Here is a tiny trained network, its code and every weight. The questions are about switching its units off for an input and a class, where a switched-off unit gives its printed mean instead of its output.

import numpy as np


def w(rows, s, z=0):
    codes = np.array(rows[::2]) - 128.0
    scale = np.full(codes.shape[1], s)
    scale[-1] = z or s
    return codes * scale


def norm(h):
    return h / np.sqrt((h * h).mean(-1, keepdims=True) + 1e-5)


def f(y):
    return y / 2 * (1 + np.tanh(0.7978845608 * (y + 0.044715 * y**3)))


def log_softmax(a):
    a = a - a.max(-1, keepdims=True)
    return a - np.log(np.exp(a).sum(-1, keepdims=True))


def net(x, mask):
    res = np.array(x, float).reshape(1, 5) / 4 @ E
    u = 0
    for l in range(3):
        y = f(norm(res) @ A[l][:, :-1].T + A[l][:, -1])
        res = res + np.where(mask[u : u + 13], y, B[l][:, -1]) @ B[l][:, :-1]
        u += 13
    return log_softmax(norm(res)[-1] @ U[:, :-1].T + U[:, -1])


A, B = {}, {}
E = w([
[127,129,129,129,127],'x0',
[66,139,119,106,206],'x1',
[92,27,254,144,160],'x2',
[156,87,100,108,139],'x3',
[176,174,186,84,132],'x4',
],0.0086)
A[0] = w([
[186,150,112,125,157,108],'L0N1',
[141,121,138,121,2,52],'L0N2',
[122,7,75,144,100,218],'L0N3',
[78,196,188,182,76,45],'L0N4',
[189,200,156,57,150,4],'L0N5',
[118,160,88,112,138,115],'L0N6',
[176,178,150,93,152,76],'L0N7',
[31,195,129,105,182,63],'L0N8',
[168,92,126,100,66,55],'L0N9',
[142,109,188,112,171,160],'L0N10',
[195,137,148,137,154,185],'L0N11',
[153,84,201,177,172,69],'L0N12',
[134,121,88,150,249,129],'L0N13',
],0.0091,0.002)
B[0] = w([
[99,99,178,75,138,154],'L0N1',
[194,134,120,144,220,189],'L0N2',
[135,102,111,87,105,253],'L0N3',
[85,137,145,182,144,172],'L0N4',
[69,133,226,109,67,209],'L0N5',
[113,153,181,124,139,163],'L0N6',
[2,214,168,139,147,176],'L0N7',
[226,119,122,176,186,206],'L0N8',
[183,115,127,108,201,154],'L0N9',
[86,199,181,81,119,222],'L0N10',
[106,161,203,98,116,171],'L0N11',
[97,177,190,116,99,238],'L0N12',
[216,107,101,109,114,187],'L0N13',
],0.007,0.0038)
A[1] = w([
[199,116,164,255,2,101],'L1N1',
[175,148,87,77,130,143],'L1N2',
[57,148,161,163,192,193],'L1N3',
[188,107,146,195,175,135],'L1N4',
[80,166,168,193,106,98],'L1N5',
[154,149,84,220,149,82],'L1N6',
[62,129,103,112,219,41],'L1N7',
[177,136,128,114,166,75],'L1N8',
[75,246,104,182,138,44],'L1N9',
[84,83,157,239,143,116],'L1N10',
[129,127,88,102,127,141],'L1N11',
[171,191,163,190,134,182],'L1N12',
[61,76,68,202,84,4],'L1N13',
],0.0095,0.003)
B[1] = w([
[174,129,70,142,254,194],'L1N1',
[102,108,174,87,94,197],'L1N2',
[149,132,89,184,121,254],'L1N3',
[113,155,94,127,148,153],'L1N4',
[115,103,97,188,168,204],'L1N5',
[82,129,221,142,89,167],'L1N6',
[220,117,96,130,206,133],'L1N7',
[118,165,139,141,124,135],'L1N8',
[189,105,89,123,33,226],'L1N9',
[122,147,95,166,36,188],'L1N10',
[109,151,145,123,75,146],'L1N11',
[53,189,81,205,93,244],'L1N12',
[111,83,145,115,75,155],'L1N13',
],0.0079,0.0038)
A[2] = w([
[127,84,164,161,150,55],'L2N1',
[232,153,123,134,195,117],'L2N2',
[121,91,159,39,89,170],'L2N3',
[62,99,186,158,132,215],'L2N4',
[180,89,148,9,153,103],'L2N5',
[187,186,192,128,108,180],'L2N6',
[181,183,120,197,181,252],'L2N7',
[140,53,93,135,79,99],'L2N8',
[159,38,61,183,114,86],'L2N9',
[123,44,193,154,144,46],'L2N10',
[63,72,70,139,110,26],'L2N11',
[109,191,56,67,86,10],'L2N12',
[96,81,180,165,157,90],'L2N13',
],0.012,0.0031)
B[2] = w([
[208,168,106,67,169,149],'L2N1',
[147,131,139,64,254,164],'L2N2',
[109,148,87,227,110,212],'L2N3',
[163,186,32,129,46,245],'L2N4',
[85,119,47,218,112,210],'L2N5',
[63,43,117,128,203,253],'L2N6',
[109,33,118,74,165,254],'L2N7',
[62,189,158,170,162,190],'L2N8',
[78,130,199,85,175,213],'L2N9',
[199,197,134,108,104,190],'L2N10',
[115,203,209,70,164,160],'L2N11',
[241,116,207,191,128,205],'L2N12',
[234,149,74,114,107,189],'L2N13',
],0.0086,0.0057)
U = w([
[237,180,163,137,82,128],'0',
[140,100,132,106,236,140],'1',
[96,145,150,170,142,252],'2',
[37,171,249,128,138,105],'3',
[82,121,92,214,132,123],'4',
[80,87,120,111,95,70],'5',
[112,36,144,57,55,1],'6',
],0.015,0.0097)

Each question gives the input, the list of numbers given to net, and the class t.
The units are the neurons (one row each of A and B). Each row of codes is followed by its name. A weight is (code - 128) times the scale printed after its matrix; where a second scale follows, it is the last column's (A, B and U).
mask holds one flag per neuron, layer by layer. A switched-off neuron (its flag False) gives its mean, the last column of its row in B, instead of its output. The means were averaged over made-up inputs and are rounded, as every weight is.
A unit's drop is (log p(t) with every unit on - log p(t) with that unit switched off) / (log p(t) with every unit on - log p(t) with every unit switched off).
The circuit of an input: a set's keep is (log p(t) with only the set's units on - log p(t) with every unit switched off) / (log p(t) with every unit on - log p(t) with every unit switched off). Starting from the 12 units with the biggest drops (on a tie, the unit counted first), units are removed one at a time, each time the one whose removal leaves the highest keep (on an exact tie, the one counted first), for as long as the keep stays at least 0.8.
units of the circuit, in order: the units of the circuit, biggest drop first
most important unit: the unit with the biggest drop
k most important neurons: the k neurons with the biggest drops, biggest first
top k neurons in layer l: the k neurons of layer l with the biggest drops, biggest first
drop when u is switched off: that unit's drop, to one decimal
input [-5,-3,-1,6,6], class 3: most important unit -> L0N7
input [1,-1,5,-2,4], class 0: 2 most important neurons -> [L2N4, L2N13]
input [1,-3,4,8,-8], class 3: units of the circuit, in order -> [L2N9, L2N11]
input [-5,3,-7,-7,8], class 3: units of the circuit, in order -> [L0N5, L2N4]
input [2,0,8,-2,5], class 0: units of the circuit, in order -> [L2N4, L2N13]
input [-1,6,-7,4,-5], class 0: top 2 neurons in layer 0 -> [L0N2, L0N9]
input [3,-2,6,-1,-8], class 3: units of the circuit, in order -> [L2N11, L2N5]
input [-6,-7,0,-4,-7], class 1: 2 most important neurons -> [L1N1, L0N2]
input [-1,-1,-6,-6,-6], class 0: 2 most important neurons -> [L2N6, L2N12]
input [-4,-6,-4,-8,7], class 4: top 3 neurons in layer 1 -> [L1N12, L1N5, L1N9]
input [8,-8,-6,-8,-1], class 1: 2 most important neurons -> [L1N1, L2N7]
input [-2,5,2,6,6], class 3: top 2 neurons in layer 0 -> [L0N10, L0N7]
input [-1,-7,-6,8,-8], class 3: top 2 neurons in layer 1 -> [L1N6, L1N9]
input [3,-6,2,-2,-6], class 1: units of the circuit, in order -> [L1N1]
input [6,6,5,-4,-4], class 1: 2 most important neurons -> [L1N7, L1N3]
input [1,5,-1,7,-7], class 3: 3 most important neurons -> [L2N9, L2N11, L2N8]
input [7,-8,-5,-6,3], class 1: 2 most important neurons -> [L1N1, L2N7]
input [2,-8,3,-5,-8], class 1: 2 most important neurons -> [L1N1, L0N2]
input [4,-3,-8,2,-6], class 0: drop when L2N12 is switched off -> 0.5
input [0,4,7,7,0], class 0: most important unit -> L2N10
input [-2,-4,-4,5,-5], class 3: drop when L0N10 is switched off -> 0.3
input [0,7,-1,-5,-2], class 1: drop when L1N6 is switched off -> 0.0
